[137 125 134 118 108 127 163  54 193  46 150  53  66 124 123 134 135  71
  16 174 162  97  78 162] -> Sefo
[141 139 151  97 141 159 106 114 173 112 222 108  95 108 110 152 128 138
  67 116 194 128  87  55] -> pipu
[142 124 122 131 134 113 139 123 121 120 109 119 121 129 136 126 133 114
 117 146 115 126 127 161] -> bezaf
[ 98 137 125 131 118 108 125 166 104 168 121 156 152 143 145 128 137 142
 187 124  91 138 154 170] -> goli
[142 124 125 131 134 113 139 123 121 120 109 119 152 129 136 126 133 114
 117 146 115 126 127 161] -> Duben
[152 120 109 139 139 100 152 122 120 119  83 107 124 140 140 118 136  99
 120 161 103 123 135 200] -> goza
[ 98 137 125 131 118 108 125 166  83 168  77 156 152 143 145 121 142 112
 162 153  77 130 156 203] -> votu
rest: [109 139 139] => [100 152 122 120 119  83 107 124 140 140 118 136  99 120 161 103 123 135
 200]
back: [154 138  91 124 187 142] => goli
rest: [71 16] => [174 162  97  78 162]
back: [152 100 139 139 109] => goza
find: [ 98 137 125 131 118 108 125 166 104 168 121 156 152 143 145 128 137 142
 187 124  91 138 154 170] => goli

[156 156 141 156 144]  manu
[145 166 140 125 123]  Pesik
[157 104  84 128  44]  gosa
[157 128 104  84  69]  Noro
[146 155 155 202 203]  kud
[ 79 113 155 201  92]  Basi
[156 156 140 156 144]  Gon
[243 234 211 194 228]  Zuf
[164 167 181 192 169]  Sus
[101  91  55  44  93]  nuvat
back: [93 44 55 91] => nuvat
rest: [128 104] => [84 69]
rest: [104  84 128] => [44]
rest: [113 155] => [201  92]
rest: [155 202] => [203]
back: [104 128] => Noro
back: [ 84 104 128 157] => Noro

[121 118  78 117 117 113] = dutes
[ 82 133  54 118 121  85] = nugo
[127 167 125 125 126 124] = befo
[125 125 125 126 137 141] = dufu
[ 82 133  78 118 121  85] = fof
back: [125 167 127] => befo
back: [126 125 125 125] => dufu
back: [125 125 167] => befo
back: [113 117 117  78] => dutes
rest: [125 125 125] => [126 137 141]
rest: [ 78 118] => [121  85]
rest: [133  78] => [118 121  85]

[194  69 110 187 194 161 113 134] : dus
[102  83 119 138  64 147 100  61] : fab
[201  70  97 158 197 144 118 128] : Pav
[194  69 110 187  38 161 113 134] : nodi
[201  70  97 158  33 144 118 128] : zep
[ 86 132 161 171 165 161 127 171] : seb
[105 106 144 165 135 161 129 194] : mafo
[ 98  78 110 117  62 138 104  73] : mabuz
[ 93 117 153 172 149 163 127 183] : negum
[ 83 148 166 166 181 154 128 159] : Relad
[145 173 143 126 198 116 155 200] : lisaf
[ 93 117 153 172 149 163 127 218] : Nez
rest: [165 135] => [161 129 194]
back: [104 138] => mabuz

[108 111 127 119 112 134 178 113 157  75 127 151  76 120  99  65  88 119
 186 138 206 124 156] -> tid
[ 95 115 141 107 103 134 184 112 158  96 129 145  78 124  99  82  81  98
 186 132 215 110 162] -> muf
[110 124 151 111 115 202 153 137 160  98 134 168 121  90 100  82  88  54
 186 139 207 110 186] -> gur
[ 95 115 141 107 103 134 184 112 158  96 129 145  78 124  99  82  81  98
 186  91 207 108 179] -> lof
[125 130 137 153 111 151 202 115 158  85 121 109 109  98 100  82  89  93
 186  93 207 110 179] -> Degu
[ 97 124 107 141 134 103 112 158 184  99 129 151 104  98 100  91  93  91
 181 138 203 107 173] -> Garim
[108 111 127 119 112 134 178 113 157  75 127 151  76 120  99  65  88 119
 186 138 206 110 186] -> kemi
[108 111 127 119 112 134 178 113 157  75 127 168  76 120  99  65  88 119
 186 138 202 107 186] -> ser
rest: [184  99] => [129 151 104  98 100  91  93  91 181 138 203 107 173]
find: [108 111 127 119 112 134 178 113 157  75 127 168  76 120  99  65  88 119
 186 138 202 107 186] => ser
rest: [158 184] => [ 99 129 151 104  98 100  91  93  91 181 138 203 107 173]
find: [ 95 115 141 107 103 134 184 112 158  96 129 145  78 124  99  82  81  98
 186  91 207 108 179] => lof
back: [115 202 151 111 153 137] => Degu
rest: [203 107] => [173]

[ 77 125 145 120 147  90 140] : nuz
[154 145  81 135 135 114 151] : vodas
[113 160  81 135 132 109 122] : kan
[111 152  50 143 138 136 131] : kuriv
[175 153  50 143 138 136 131] : farud
[191  41 131 118 138 149 119] : nenul
[111 151 116 134 135 166 114] : ker
rest: [135 135] => [114 151]
back: [151 114] => vodas
rest: [191  41 131] => [118 138 149 119]
rest: [134 135] => [166 114]
back: [138 118 131  41] => nenul
find: [113 160  81 135 132 109 122] => kan
rest: [111 151] => [116 134 135 166 114]

[177 202  84  91 111 122 107 137  84 159  70 115 104 103 204 115 131 128
 159 128 141 154 135 198 169  89 152  90 168  99  68 107  67 120  82 114
 138 134 153  78 146 107 163 125 174 113 144 122 108 186 181 114] -> Kag
[179 179  80  78 108 124 115 135  93 163  59 123 127  94 202 102 125 125
 155 137 137 154 124 197 168 104 152  96 172  89  76 104  65 125  82 116
 139 148 153  59 133 107 181 139 190 114 156 142  97 191 177 115] -> Ramef
[162 161  88  55 119 120 133 133  80 164  77 128 140  86 212 100 116  91
 184 128 149 169 107 186 143 124 134  88 181  93  93  94  83 129  72 108
 144 144 149  51 127  99 181 139 165 133 168 151 114 174 156 102] -> fasu
[155 153 105  43 121 130 125 139  74 160  93 145 159  81 208 119  93  98
 182 143 138 183  98 184 141 131 125  83 199 107  97  94  90 123  61 115
 153 145 153  54 134  90 185 141 174 145 187 162 108 169 158  92] -> bon
[150 147  96  45 120 129 123 142  70 158  77 150 169  94 213 115 104  91
 184 141 137 183 103 190 149 129 132  87 197 106  97  84  81 126  59 114
 140 132 153  48 138 100 179 133 174 142 180 148 122 169 170  98] -> nomov
find: [150 147  96  45 120 129 123 142  70 158  77 150 169  94 213 115 104  91
 184 141 137 183 103 190 149 129 132  87 197 106  97  84  81 126  59 114
 140 132 153  48 138 100 179 133 174 142 180 148 122 169 170  98] => nomov
rest: [152  96] => [172  89  76 104  65 125  82 116 139 148 153  59 133 107 181 139 190 114
 156 142  97 191 177 115]

[124 168 130 165 181 212  87 202 194 162 128  68 103 116 114 121 102 128
 120  54 114 113] = lis
[177 128 146 149 115 170 111 156  72 128 223 137 175 155 145 143 127 153
 131 146 116  87] = linot
[115 127 146 125 164 158 122 143 146 113  72 109 110 146 114 153 131 119
 128 126 132 169] = kili
[150 119 164  86  77  78 239  31  54 110 151 207 186 124 111 117 139 107
 138 170 163 211] = vut
[124 168 130 165 181 220  87 202 194 162 128  68 103 116 114 154 131 119
 120  90 114 113] = fom
rest: [153 131 119] => [128 126 132 169]
rest: [128 146] => [149 115 170 111 156  72 128 223 137 175 155 145 143 127 153 131 146 116
  87]
back: [120 128 102 121 114 116 103  68] => lis

[112 231 102 157 126] : dopo
[179  53  97  52 123] : losak
[111 231 103 156 126] : tifet
rest: [231 103] => [156 126]
back: [156 103 231] => tifet
rest: [97 52] => [123]
rest: [103 156] => [126]
find: [111 231 103 156 126] => tifet
rest: [112 231] => [102 157 126]
back: [ 97  53 179] => losak

[ 72 203 134 140  83 137] = Rovek
[145 203 134 140  84 137] = fatu
[ 74 208 118 106 105  94] = Vore
[147 235 146 154  97 158] = zifod
back: [146 235 147] => zifod
rest: [235 146 154  97] => [158]
rest: [154  97] => [158]
rest: [ 74 208] => [118 106 105  94]

[136 133 120 113  89 138  76 127 200 155 139 168 124 129 191  92 162 165
 157 133 167 104 105 154 190 172 136  94 148 156 161 201 108 191 108 123
  52 165 141 127  91 132 104  98 115 143 106 128 141  89 103 193 131 201
  80 210 133 106  92 128 122 171] = fomus
[139 118 129  69 143  86 171 116  43  98  82 113 106 111  57 148 107 112
  74  98 116 149 121 105 122 117 108 171 125 109 125  41 138  74 148 122
  52  99 118 168 150 140 139 171 120 115 141 105  95 182 103  52 157  60
 183  38 118 110 109 122  75 111] = ketis
[157 126  88 112  89 124 158 133 167  96 125 145 147  92 162 171 119 153
  99  82 130 124 114 105 142 126  89 125 160 152 107 153 165 120 122 148
 126 101 150  98 163 157 136 179 137 104 112 142 147 154 125 145 187 113
 168 169 141 106 111 122 100 155] = lorib
[102 174 173 162 176 171 103 167 129 140 143 168 164 153 121  81 108 138
 155 151 180  84 182 119 160 195 136 122  95 159 168 124  74 162  94 200
 136 133 117 168  77 103  94  76 132 167  79 163 162 101 173 120  82 179
  81 135 132 155 161 166 171 140] = Kera
[140 118  71 153  64 144 139 150 162 102 147 136 163  92 167 149 124 151
 137  87 123 110 132 102 131 109  91 105 140 154  94 169 148 110 124 106
 153 113 129 143 126 141 125 146 125  91  96 169 178 117 145 151 149 110
 141 176 142 128 153 125 147 160] = zed
find: [139 118 129  69 143  86 171 116  43  98  82 113 106 111  57 148 107 112
  74  98 116 149 121 105 122 117 108 171 125 109 125  41 138  74 148 122
  52  99 118 168 150 140 139 171 120 115 141 105  95 182 103  52 157  60
 183  38 118 110 109 122  75 111] => ketis
rest: [117 168] => [ 77 103  94  76 132 167  79 163 162 101 173 120  82 179  81 135 132 155
 161 166 171 140]
rest: [122  52] => [ 99 118 168 150 140 139 171 120 115 141 105  95 182 103  52 157  60 183
  38 118 110 109 122  75 111]
back: [117 133 136] => Kera
rest: [112  89] => [124 158 133 167  96 125 145 147  92 162 171 119 153  99  82 130 124 114
 105 142 126  89 125 160 152 107 153 165 120 122 148 126 101 150  98 163
 157 136 179 137 104 112 142 147 154 125 145 187 113 168 169 141 106 111
 122 100 155]

[139 102 124 109 136  86 127 128 162 164 133 107 127 191 128 127  99 152
 126 111 129 126]  zakap
[128  71 188 129 218  72 152 137 140 128 125 127  81 140 138 130 143 129
 118  89 154 183]  bez
[ 93 120 129 129 128 214 127  46 109  37  91 127 146 140 116 127 128 129
 152 147  92 121]  bukad
[128 137 167 129  85 167 127 146 127 187 191 148 151 119 181 101 137 129
 135 180 129 129]  ponuf
[172 127  56 165  89 105 139 128 161  87 136 152 139 150 128 121 133 129
 199 119 106  92]  dumi
[142 154 150 185  89 148 175 132 127 164 133 107 127 140 128 207 127  89
 101 128 188 129]  Ropor
rest: [132 127 164 133 107] => [127 140 128 207 127  89 101 128 188 129]
rest: [128 161] => [ 87 136 152 139 150 128 121 133 129 199 119 106  92]

[118 147 192 111 125 180 166  65] -> Giv
[130 151 122 128 102 125 131 124] -> kot
[126 136 130 127 104 143 119 132] -> nasu
[141 126 132 132 103 120 155 125] -> medez
[126 132 134  76 155 112 141 205] -> Gez
[156 138 125 150  28 106  92 123] -> Petir
[123  64 155 118 110 197 156  50] -> vikot
[180  64 155 198 168 126 102 143] -> kep
[124 191 119  53 133 111 109 208] -> Kunos
[ 98 135 124 130 115 169 142 140] -> tele
[103 119 121 124 160 119 155 125] -> Bogod
[106 146 127 135 171  94 158 136] -> piroz
find: [180  64 155 198 168 126 102 143] => kep
back: [132 132 126] => medez
find: [126 132 134  76 155 112 141 205] => Gez
rest: [103 120] => [155 125]
rest: [124 130] => [115 169 142 140]

